Here is a tiny trained network, its code and every weight. The questions are about switching its units off for an input and a class, where a switched-off unit gives its printed mean instead of its output.

import numpy as np


def w(rows, s, z=0):
    codes = np.array(rows[::2]) - 128.0
    scale = np.full(codes.shape[1], s)
    scale[-1] = z or s
    return codes * scale


def norm(h):
    return h / np.sqrt((h * h).mean(-1, keepdims=True) + 1e-5)


def f(y):
    return y / 2 * (1 + np.tanh(0.7978845608 * (y + 0.044715 * y**3)))


def log_softmax(a):
    a = a - a.max(-1, keepdims=True)
    return a - np.log(np.exp(a).sum(-1, keepdims=True))


def net(x, mask):
    res = np.array(x, float).reshape(1, 3) / 4 @ E
    u = 0
    for l in range(4):
        y = f(norm(res) @ A[l][:, :-1].T + A[l][:, -1])
        res = res + np.where(mask[u : u + 5], y, B[l][:, -1]) @ B[l][:, :-1]
        u += 5
    return log_softmax(norm(res)[-1] @ U[:, :-1].T + U[:, -1])


A, B = {}, {}
E = w([
[100,137,112,88,23,93,151],'x0',
[124,79,67,253,99,131,158],'x1',
[121,199,92,101,74,25,106],'x2',
],0.007)
A[0] = w([
[150,116,141,141,255,191,110,134],'L0N1',
[95,88,139,145,140,191,155,50],'L0N2',
[142,151,93,132,111,74,122,73],'L0N3',
[201,155,112,129,177,139,94,2],'L0N4',
[129,89,84,164,127,123,161,114],'L0N5',
],0.014,0.0083)
B[0] = w([
[205,164,95,44,100,22,236,250],'L0N1',
[205,136,163,133,65,99,67,164],'L0N2',
[173,195,183,133,157,76,200,158],'L0N3',
[133,116,248,61,130,129,127,139],'L0N4',
[80,127,132,145,162,170,125,169],'L0N5',
],0.011,0.012)
A[1] = w([
[63,134,163,27,150,125,124,253],'L1N1',
[169,220,137,115,247,52,36,7],'L1N2',
[103,207,157,96,119,44,195,134],'L1N3',
[150,83,164,59,107,149,95,112],'L1N4',
[195,140,125,137,98,121,167,217],'L1N5',
],0.011,0.0029)
B[1] = w([
[157,169,51,173,121,181,126,171],'L1N1',
[159,3,201,76,236,20,186,163],'L1N2',
[184,159,83,111,168,162,158,248],'L1N3',
[89,171,115,97,111,110,103,143],'L1N4',
[99,71,147,102,168,111,156,191],'L1N5',
],0.014,0.018)
A[2] = w([
[129,108,154,92,127,98,97,1],'L2N1',
[215,138,214,97,86,54,131,34],'L2N2',
[124,210,125,126,173,85,190,121],'L2N3',
[168,167,125,105,254,70,152,12],'L2N4',
[198,98,77,179,156,47,194,58],'L2N5',
],0.0098,0.0071)
B[2] = w([
[121,115,137,117,160,120,102,117],'L2N1',
[28,129,172,158,69,82,3,159],'L2N2',
[80,70,236,107,192,98,207,236],'L2N3',
[125,37,141,142,226,107,173,243],'L2N4',
[105,58,211,135,252,84,218,246],'L2N5',
],0.008,0.011)
A[3] = w([
[97,135,143,154,191,64,24,151],'L3N1',
[171,130,161,41,62,149,117,5],'L3N2',
[247,230,7,56,159,103,73,181],'L3N3',
[129,58,185,253,165,153,60,116],'L3N4',
[95,122,168,152,251,96,88,2],'L3N5',
],0.0072,0.0055)
B[3] = w([
[90,147,149,198,154,201,84,117],'L3N1',
[65,24,175,111,182,40,178,105],'L3N2',
[63,2,186,189,115,108,213,254],'L3N3',
[162,197,100,156,162,216,125,142],'L3N4',
[85,128,218,141,122,150,122,154],'L3N5',
],0.0068,0.0045)
U = w([
[100,107,249,99,65,64,36,4],'0',
[131,239,62,200,104,239,97,173],'1',
[189,93,159,60,220,51,226,225],'2',
],0.012,0.0032)

Each question gives the input, the list of numbers given to net, and the class t.
The units are the neurons (one row each of A and B). Each row of codes is followed by its name. A weight is (code - 128) times the scale printed after its matrix; where a second scale follows, it is the last column's (A, B and U).
mask holds one flag per neuron, layer by layer. A switched-off neuron (its flag False) gives its mean, the last column of its row in B, instead of its output. The means were averaged over made-up inputs and are rounded, as every weight is.
A unit's drop is (log p(t) with every unit on - log p(t) with that unit switched off) / (log p(t) with every unit on - log p(t) with every unit switched off).
unit that matters most: the unit with the biggest drop
k most important neurons: the k neurons with the biggest drops, biggest first
k most important neurons of layer l: the k neurons of layer l with the biggest drops, biggest first
drop of u: that unit's drop, to one decimal
input [4,0,-7], class 0: 3 most important neurons -> L0N2, L1N3, L2N2
input [6,-2,-6], class 0: 2 most important neurons -> L0N1, L1N3
input [6,-1,-4], class 0: unit that matters most -> L0N1
input [8,3,-6], class 1: 2 most important neurons of layer 3 -> L3N4, L3N3
input [7,-5,-2], class 1: 2 most important neurons -> L0N1, L1N1
input [5,-8,-2], class 1: 3 most important neurons -> L0N1, L1N1, L0N3
input [5,-8,-1], class 1: 3 most important neurons -> L0N1, L1N1, L0N3
input [6,1,-4], class 0: 4 most important neurons -> L0N1, L1N3, L1N1, L0N2
input [2,1,-2], class 1: 3 most important neurons -> L0N1, L1N2, L0N5
input [7,7,0], class 1: 3 most important neurons of layer 2 -> L2N5, L2N3, L2N4
input [4,-2,-3], class 1: 2 most important neurons -> L0N1, L1N2
input [3,8,-7], class 1: 2 most important neurons of layer 0 -> L0N1, L0N5
input [4,-3,-1], class 1: 2 most important neurons of layer 1 -> L1N1, L1N2
input [6,-4,-4], class 1: unit that matters most -> L0N1
input [5,-8,-4], class 1: drop of L1N1 -> 0.1
input [1,2,-1], class 1: drop of L0N1 -> 0.9
